Here is a tiny trained network, its code and every weight. The questions are about switching its units off for an input and a target symbol, where a switched-off unit gives its printed mean instead of its output.

import numpy as np


def w(rows, s, z=0):
    codes = np.array(rows[::2]) - 128.0
    scale = np.full(codes.shape[1], s)
    scale[-1] = z or s
    return codes * scale


def f(y):
    return y / 2 * (1 + np.tanh(0.7978845608 * (y + 0.044715 * y**3)))


def softmax(a):
    e = np.exp(a - a.max(-1, keepdims=True))
    return e / e.sum(-1, keepdims=True)


def log_softmax(a):
    a = a - a.max(-1, keepdims=True)
    return a - np.log(np.exp(a).sum(-1, keepdims=True))


def net(x, mask):
    ids = ['αβγδζμξπτφψω'.index(c) for c in x.split()]
    T = len(ids)
    res = E[ids] + P[:T]
    u = 0
    for l in range(2):
        r = res
        for j in range(3):
            rows = slice(4 * j, 4 * j + 4)
            q, k, v = (r @ M[l][rows].T for M in (Q, K, V))
            z = softmax(np.where(np.tri(T) > 0, q @ k.T / 4**0.5, -1e9)) @ v
            o = O[l][rows]
            res = res + np.where(mask[u + j], z, o[:, -1]) @ o[:, :-1]
        u += 3
        y = f(res @ A[l][:, :-1].T + A[l][:, -1])
        res = res + np.where(mask[u : u + 4], y, B[l][:, -1]) @ B[l][:, :-1]
        u += 4
    return log_softmax(res[-1] @ U[:, :-1].T + U[:, -1])


Q, K, V, O, A, B = {}, {}, {}, {}, {}, {}
E = w([
[177,179,37,103,134,194,100,103],'α',
[145,147,165,86,166,102,121,98],'β',
[139,161,1,93,119,157,105,158],'γ',
[151,138,142,57,148,88,128,114],'δ',
[123,136,130,89,167,79,121,144],'ζ',
[99,255,87,92,87,119,115,102],'μ',
[38,149,37,111,166,205,99,168],'ξ',
[105,152,124,187,122,149,111,63],'π',
[141,144,148,115,190,102,110,122],'τ',
[149,140,118,133,206,92,103,156],'φ',
[187,138,56,94,70,85,123,112],'ψ',
[176,118,174,200,61,104,95,152],'ω',
],0.015)
P = w([
[128,76,173,130,48,189,54,190],'0',
[145,134,159,159,67,180,160,210],'1',
[138,28,113,169,85,129,129,115],'2',
[98,121,143,161,106,100,45,127],'3',
[142,168,118,188,107,98,188,136],'4',
[104,64,98,192,133,46,81,59],'5',
[133,176,95,201,139,50,202,84],'6',
[112,92,95,178,137,19,87,2],'7',
[162,238,168,137,123,84,112,14],'8',
],0.0064)
Q[0] = w([
[128,106,172,149,88,130,127,155],'0.h1',
[131,3,116,125,112,144,68,112],'0.h1',
[152,156,78,148,72,124,98,129],'0.h1',
[185,96,125,159,92,174,207,156],'0.h1',
[150,162,74,137,119,108,97,125],'0.h2',
[80,133,136,104,166,149,130,118],'0.h2',
[136,87,150,113,181,147,158,147],'0.h2',
[95,93,142,151,137,176,127,134],'0.h2',
[108,79,85,142,104,154,92,108],'0.h3',
[132,78,164,103,141,104,83,116],'0.h3',
[127,161,112,111,111,61,117,98],'0.h3',
[137,155,121,148,114,113,90,132],'0.h3',
],0.042)
K[0] = w([
[154,100,159,92,100,161,130,118],'0.h1',
[143,139,151,163,100,173,252,200],'0.h1',
[111,81,135,173,96,67,127,142],'0.h1',
[145,136,176,135,84,161,45,188],'0.h1',
[133,142,132,180,150,78,136,110],'0.h2',
[95,130,117,112,148,151,87,162],'0.h2',
[98,75,128,103,116,147,151,180],'0.h2',
[97,116,116,148,130,193,129,131],'0.h2',
[92,123,109,131,124,183,197,159],'0.h3',
[188,122,147,143,135,128,196,117],'0.h3',
[97,150,115,161,131,62,154,103],'0.h3',
[94,131,139,116,132,115,154,79],'0.h3',
],0.036)
V[0] = w([
[35,104,115,166,71,4,176,248],'0.h1',
[217,110,162,65,193,104,94,127],'0.h1',
[166,138,111,222,241,149,116,136],'0.h1',
[199,131,36,90,129,134,63,196],'0.h1',
[156,151,124,175,133,173,111,84],'0.h2',
[86,147,160,105,104,142,168,92],'0.h2',
[91,149,91,71,70,113,169,121],'0.h2',
[194,134,54,115,160,128,152,186],'0.h2',
[135,115,121,131,10,92,165,134],'0.h3',
[152,129,63,176,140,107,123,138],'0.h3',
[96,162,145,118,209,143,152,75],'0.h3',
[194,124,166,155,104,143,98,134],'0.h3',
],0.011)
O[0] = w([
[255,250,171,135,156,228,103,141,244],'0.h1',
[202,53,61,132,183,146,61,80,205],'0.h1',
[79,112,85,49,143,146,169,129,202],'0.h1',
[113,185,170,106,129,154,97,2,251],'0.h1',
[60,124,105,155,99,119,192,151,109],'0.h2',
[117,121,104,190,191,127,125,148,59],'0.h2',
[116,139,102,164,171,103,34,171,118],'0.h2',
[98,94,157,85,95,103,32,100,88],'0.h2',
[139,219,93,155,161,87,165,131,35],'0.h3',
[144,180,170,104,83,173,136,131,241],'0.h3',
[118,85,143,138,92,139,63,180,211],'0.h3',
[127,128,67,88,153,84,173,134,21],'0.h3',
],0.0082,0.0018)
A[0] = w([
[138,155,99,158,56,160,114,71,2],'0.n1',
[165,91,206,193,144,27,124,163,94],'0.n2',
[88,139,93,171,11,137,128,133,42],'0.n3',
[137,131,188,2,208,94,152,176,93],'0.n4',
],0.012,0.0061)
B[0] = w([
[68,41,56,107,103,85,156,187,179],'0.n1',
[144,157,111,77,2,130,164,126,183],'0.n2',
[210,144,77,125,202,184,90,112,194],'0.n3',
[57,115,164,114,177,222,171,170,255],'0.n4',
],0.0082,0.0057)
Q[1] = w([
[188,79,152,55,209,87,213,139],'1.h1',
[221,133,162,151,181,85,102,139],'1.h1',
[102,169,153,200,104,85,158,184],'1.h1',
[150,75,251,108,180,119,111,202],'1.h1',
[190,83,155,126,148,147,170,108],'1.h2',
[197,171,80,58,158,97,161,173],'1.h2',
[67,142,106,207,139,236,126,135],'1.h2',
[111,146,124,223,114,73,203,75],'1.h2',
[184,37,157,123,191,172,125,123],'1.h3',
[170,138,57,109,100,147,84,117],'1.h3',
[41,135,131,138,95,211,112,170],'1.h3',
[127,131,109,229,93,129,170,110],'1.h3',
],0.016)
K[1] = w([
[177,58,221,164,64,174,220,78],'1.h1',
[155,117,210,150,182,97,103,68],'1.h1',
[54,186,154,172,116,104,159,114],'1.h1',
[123,81,229,107,142,183,158,128],'1.h1',
[173,55,156,128,126,132,173,162],'1.h2',
[248,145,149,140,127,119,121,124],'1.h2',
[59,117,71,211,108,209,154,199],'1.h2',
[101,136,97,127,92,50,141,201],'1.h2',
[155,86,124,94,232,171,126,116],'1.h3',
[123,100,164,246,100,170,101,96],'1.h3',
[41,169,149,164,136,167,156,180],'1.h3',
[130,130,61,136,81,128,128,217],'1.h3',
],0.016)
V[1] = w([
[154,136,131,88,97,123,131,176],'1.h1',
[131,117,169,167,103,139,129,83],'1.h1',
[156,142,90,144,69,186,127,106],'1.h1',
[136,139,24,142,107,199,137,106],'1.h1',
[130,126,158,89,147,93,128,172],'1.h2',
[67,102,150,134,198,106,67,209],'1.h2',
[96,97,168,254,95,193,136,91],'1.h2',
[91,128,66,179,161,193,98,91],'1.h2',
[141,123,56,86,126,131,100,178],'1.h3',
[89,95,74,193,164,149,83,147],'1.h3',
[177,138,2,64,104,160,111,207],'1.h3',
[104,122,200,138,170,92,112,169],'1.h3',
],0.0078)
O[1] = w([
[152,134,147,90,117,109,174,73,141],'1.h1',
[116,112,81,126,136,136,106,183,61],'1.h1',
[150,71,125,194,111,152,177,99,185],'1.h1',
[126,67,176,237,96,164,140,73,254],'1.h1',
[143,88,140,138,116,149,85,104,95],'1.h2',
[188,114,184,27,140,146,93,51,128],'1.h2',
[151,125,124,76,168,148,254,116,105],'1.h2',
[98,193,171,26,175,96,164,117,248],'1.h2',
[105,150,108,65,140,140,82,151,142],'1.h3',
[94,173,118,55,230,126,138,131,81],'1.h3',
[73,175,104,21,114,122,45,215,160],'1.h3',
[178,106,160,116,144,137,143,46,123],'1.h3',
],0.0056,0.0047)
A[1] = w([
[208,136,208,141,175,118,104,180,79],'1.n1',
[184,144,52,130,103,165,96,90,2],'1.n2',
[182,5,161,79,174,63,156,216,79],'1.n3',
[195,79,124,117,107,15,104,128,111],'1.n4',
],0.014,0.0039)
B[1] = w([
[119,46,106,166,159,100,126,252,254],'1.n1',
[124,123,202,116,135,77,155,61,236],'1.n2',
[54,138,107,223,100,126,31,86,200],'1.n3',
[161,132,88,26,127,123,178,143,203],'1.n4',
],0.012,0.006)
U = w([
[120,112,64,113,92,162,73,119,81],'α',
[135,103,159,132,140,128,85,161,200],'β',
[54,138,181,104,87,125,101,151,73],'γ',
[121,132,123,148,126,154,55,94,94],'δ',
[146,155,187,143,128,138,86,82,140],'ζ',
[148,227,150,131,153,125,58,112,174],'μ',
[133,138,156,70,102,255,76,121,171],'ξ',
[109,149,76,127,150,173,159,128,181],'π',
[100,153,225,92,133,122,152,141,7],'τ',
[93,89,153,108,119,120,132,104,4],'φ',
[145,149,127,67,105,110,116,130,153],'ψ',
[144,155,163,126,46,172,114,154,158],'ω',
],0.0066,0.003)

Each question gives the input, a string of symbols that net reads in full, and the target symbol t.
The units are the heads (4 rows each of Q, K, V and O) and the neurons (one row each of A and B). Each row of codes is followed by its name. A weight is (code - 128) times the scale printed after its matrix; where a second scale follows, it is the last column's (O, A, B and U).
mask holds one flag per unit, layer by layer, with each layer's heads first. A switched-off unit (its flag False) gives its mean, the last column of its rows in O or B, instead of its output. The means were averaged over made-up inputs and are rounded, as every weight is.
A unit's drop is (log p(t) with every unit on - log p(t) with that unit switched off) / (log p(t) with every unit on - log p(t) with every unit switched off).
The circuit of an input: a set's keep is (log p(t) with only the set's units on - log p(t) with every unit switched off) / (log p(t) with every unit on - log p(t) with every unit switched off). Starting from the 12 units with the biggest drops (on a tie, the unit counted first), units are removed one at a time, each time the one whose removal leaves the highest keep (on an exact tie, the one counted first), for as long as the keep stays at least 0.8.
circuit, biggest first: the units of the circuit, biggest drop first
k most important neurons: the k neurons with the biggest drops, biggest first
top k neurons in layer l: the k neurons of layer l with the biggest drops, biggest first
input ζ β φ, target α: 2 most important neurons -> [1.n3 1.n4]
input ξ ζ β β, target α: top neuron in layer 1 -> [1.n3]
input π δ π ζ δ ξ ζ, target τ: 2 most important neurons -> [0.n4 1.n3]
input δ ψ ζ ζ ψ δ, target μ: circuit, biggest first -> [0.h3 0.h1]
input π ζ π δ δ ζ ζ φ τ, target ξ: circuit, biggest first -> [0.h1 0.h3 0.n4 1.n1]
input ω π ζ ζ φ, target β: circuit, biggest first -> [1.n1 0.h1]
input π ζ π, target ζ: circuit, biggest first -> [0.h1 0.n4 1.n2]
input ζ ζ μ φ ψ, target ψ: circuit, biggest first -> [1.n4 0.n4 0.h2]
input ψ ζ ξ ζ φ φ, target ξ: circuit, biggest first -> [0.h1 0.h2 0.n4 0.h3]
input ζ φ β ζ, target α: circuit, biggest first -> [0.h1 1.n3 1.n4 1.n2]
input β π δ, target γ: circuit, biggest first -> [0.h1 1.n3]
input δ φ μ ψ π ω, target ω: circuit, biggest first -> [0.n2 0.h1 1.h3]
input δ μ ξ π ζ ζ, target β: top 2 neurons in layer 0 -> [0.n1 0.n2]
input ψ φ ζ π ζ μ ζ π, target ζ: circuit, biggest first -> [0.h1 1.h2 1.n2]
input ζ ζ γ γ, target ζ: circuit, biggest first -> [1.n2 0.h1 1.h1]
input ζ δ ζ ζ β, target β: top neuron in layer 0 -> [0.n2]
input φ ζ π ζ ξ, target ξ: top 2 neurons in layer 0 -> [0.n2 0.n1]
input ζ π δ π π π, target π: 2 most important neurons -> [0.n3 1.n2]
input ζ π ξ ξ φ α, target φ: top 3 neurons in layer 0 -> [0.n4 0.n1 0.n3]
input π ζ α, target π: most important neuron -> [0.n1]
input α ζ φ ζ ζ ζ ζ δ δ, target ψ: top 2 neurons in layer 0 -> [0.n2 0.n4]
input π ζ ζ π δ μ, target μ: top 2 neurons in layer 0 -> [0.n3 0.n4]
input π φ δ τ, target ψ: 2 most important neurons -> [1.n4 0.n4]
input ζ ζ π π φ τ ζ, target δ: 2 most important neurons -> [1.n3 0.n4]
input π ζ π μ π, target μ: top 2 neurons in layer 0 -> [0.n3 0.n4]
input ζ π ζ, target γ: top 2 neurons in layer 0 -> [0.n4 0.n3]
input ζ π β μ α ζ, target φ: circuit, biggest first -> [0.h1]
input ζ δ ζ δ ζ, target ψ: 3 most important neurons -> [1.n4 0.n2 0.n4]
